Below are the code and all the weights of a small trained network. Each question names an input and a class and asks about switching units off, where a switched-off unit gives its printed mean instead of its output.

import numpy as np


def w(rows, s, z=0):
    codes = np.array(rows[::2]) - 128.0
    scale = np.full(codes.shape[1], s)
    scale[-1] = z or s
    return codes * scale


def norm(h):
    return h / np.sqrt((h * h).mean(-1, keepdims=True) + 1e-5)


def f(y):
    return y / 2 * (1 + np.tanh(0.7978845608 * (y + 0.044715 * y**3)))


def log_softmax(a):
    a = a - a.max(-1, keepdims=True)
    return a - np.log(np.exp(a).sum(-1, keepdims=True))


def net(x, mask):
    res = np.array(x, float).reshape(1, 5) / 4 @ E
    u = 0
    for l in range(3):
        y = f(norm(res) @ A[l][:, :-1].T + A[l][:, -1])
        res = res + np.where(mask[u : u + 4], y, B[l][:, -1]) @ B[l][:, :-1]
        u += 4
    return log_softmax(norm(res)[-1] @ U[:, :-1].T + U[:, -1])


A, B = {}, {}
E = w([
[117,59,1,129],'x0',
[127,126,128,130],'x1',
[241,139,168,29],'x2',
[128,128,128,128],'x3',
[54,19,191,23],'x4',
],0.006)
A[0] = w([
[21,171,200,73,28],'0.n0',
[95,177,119,201,2],'0.n1',
[151,254,204,152,163],'0.n2',
[238,210,110,109,3],'0.n3',
],0.0074,0.0021)
B[0] = w([
[171,13,148,254,190],'0.n0',
[141,171,155,177,156],'0.n1',
[38,205,161,8,253],'0.n2',
[156,106,32,29,205],'0.n3',
],0.0069,0.0036)
A[1] = w([
[73,154,182,246,1],'1.n0',
[12,254,225,174,25],'1.n1',
[149,192,37,94,117],'1.n2',
[44,191,77,5,110],'1.n3',
],0.0064,0.0041)
B[1] = w([
[193,114,159,80,156],'1.n0',
[205,111,170,255,229],'1.n1',
[224,80,164,170,216],'1.n2',
[110,193,160,215,251],'1.n3',
],0.0062,0.0024)
A[2] = w([
[111,79,179,18,42],'2.n0',
[157,39,187,9,25],'2.n1',
[122,173,91,255,3],'2.n2',
[90,61,234,188,14],'2.n3',
],0.0074,0.0022)
B[2] = w([
[110,191,138,177,216],'2.n0',
[107,198,53,253,255],'2.n1',
[123,178,99,177,188],'2.n2',
[189,107,189,73,210],'2.n3',
],0.011,0.0036)
U = w([
[132,179,197,174,250],'0',
[118,117,41,176,219],'1',
[129,6,216,136,117],'2',
[14,32,103,120,10],'3',
[159,184,160,19,26],'4',
[235,77,67,59,68],'5',
],0.02,0.0022)

Each question gives the input, the list of numbers given to net, and the class t.
The units are the neurons (one row each of A and B). Each row of codes is followed by its name. A weight is (code - 128) times the scale printed after its matrix; where a second scale follows, it is the last column's (A, B and U).
mask holds one flag per neuron, layer by layer. A switched-off neuron (its flag False) gives its mean, the last column of its row in B, instead of its output. The means were averaged over made-up inputs and are rounded, as every weight is.
A unit's drop is (log p(t) with every unit on - log p(t) with that unit switched off) / (log p(t) with every unit on - log p(t) with every unit switched off).
The circuit of an input: a set's keep is (log p(t) with only the set's units on - log p(t) with every unit switched off) / (log p(t) with every unit on - log p(t) with every unit switched off). Starting from all 12 units, units are removed one at a time, each time the one whose removal leaves the highest keep (on an exact tie, the one counted first), for as long as the keep stays at least 0.8.
circuit, biggest first: the units of the circuit, biggest drop first
unit that matters most: the unit with the biggest drop
k most important neurons: the k neurons with the biggest drops, biggest first
k most important neurons of layer l: the k neurons of layer l with the biggest drops, biggest first
drop when u is switched off: that unit's drop, to one decimal
input [-5,-4,2,5,-2], class 4: 2 most important neurons	(2.n1 0.n3)
input [-8,3,5,-5,-5], class 4: 2 most important neurons	(0.n3 2.n1)
input [0,-6,4,7,6], class 0: unit that matters most	2.n0
input [5,5,1,5,8], class 1: 2 most important neurons	(2.n1 2.n0)
input [4,-5,2,0,-8], class 5: circuit, biggest first	(2.n1 0.n3)
input [-6,4,7,-5,-8], class 4: circuit, biggest first	(0.n2 0.n3)
input [0,-2,-8,6,5], class 2: circuit, biggest first	(2.n3 2.n1 0.n2)
input [1,7,5,7,-7], class 5: 2 most important neurons	(0.n3 1.n2)
input [-2,3,1,-1,-8], class 4: circuit, biggest first	(2.n1 0.n2)
input [-2,1,4,6,-8], class 4: circuit, biggest first	(0.n2 2.n1)
input [-3,2,1,1,-7], class 4: circuit, biggest first	(2.n1 0.n2)
input [7,-7,0,-6,2], class 3: circuit, biggest first	(2.n1 0.n3)
input [1,-3,5,-2,1], class 1: 2 most important neurons	(2.n1 0.n2)
input [6,-4,1,1,-3], class 5: circuit, biggest first	(2.n1)
input [-4,6,4,8,8], class 0: 2 most important neurons	(2.n1 2.n0)
input [6,6,6,-5,1], class 1: 2 most important neurons	(2.n1 2.n3)
input [-6,4,-7,-5,3], class 2: drop when 0.n0 is switched off	0.1
input [-7,3,3,-1,-5], class 4: drop when 0.n3 is switched off	0.2
input [5,6,4,-4,8], class 1: drop when 2.n1 is switched off	1.0
input [0,3,-5,-1,2], class 2: drop when 1.n1 is switched off	0.0
input [-5,-7,5,5,-2], class 4: 2 most important neurons of layer 0	(0.n3 0.n2)
input [-4,0,-5,1,7], class 2: unit that matters most	2.n3
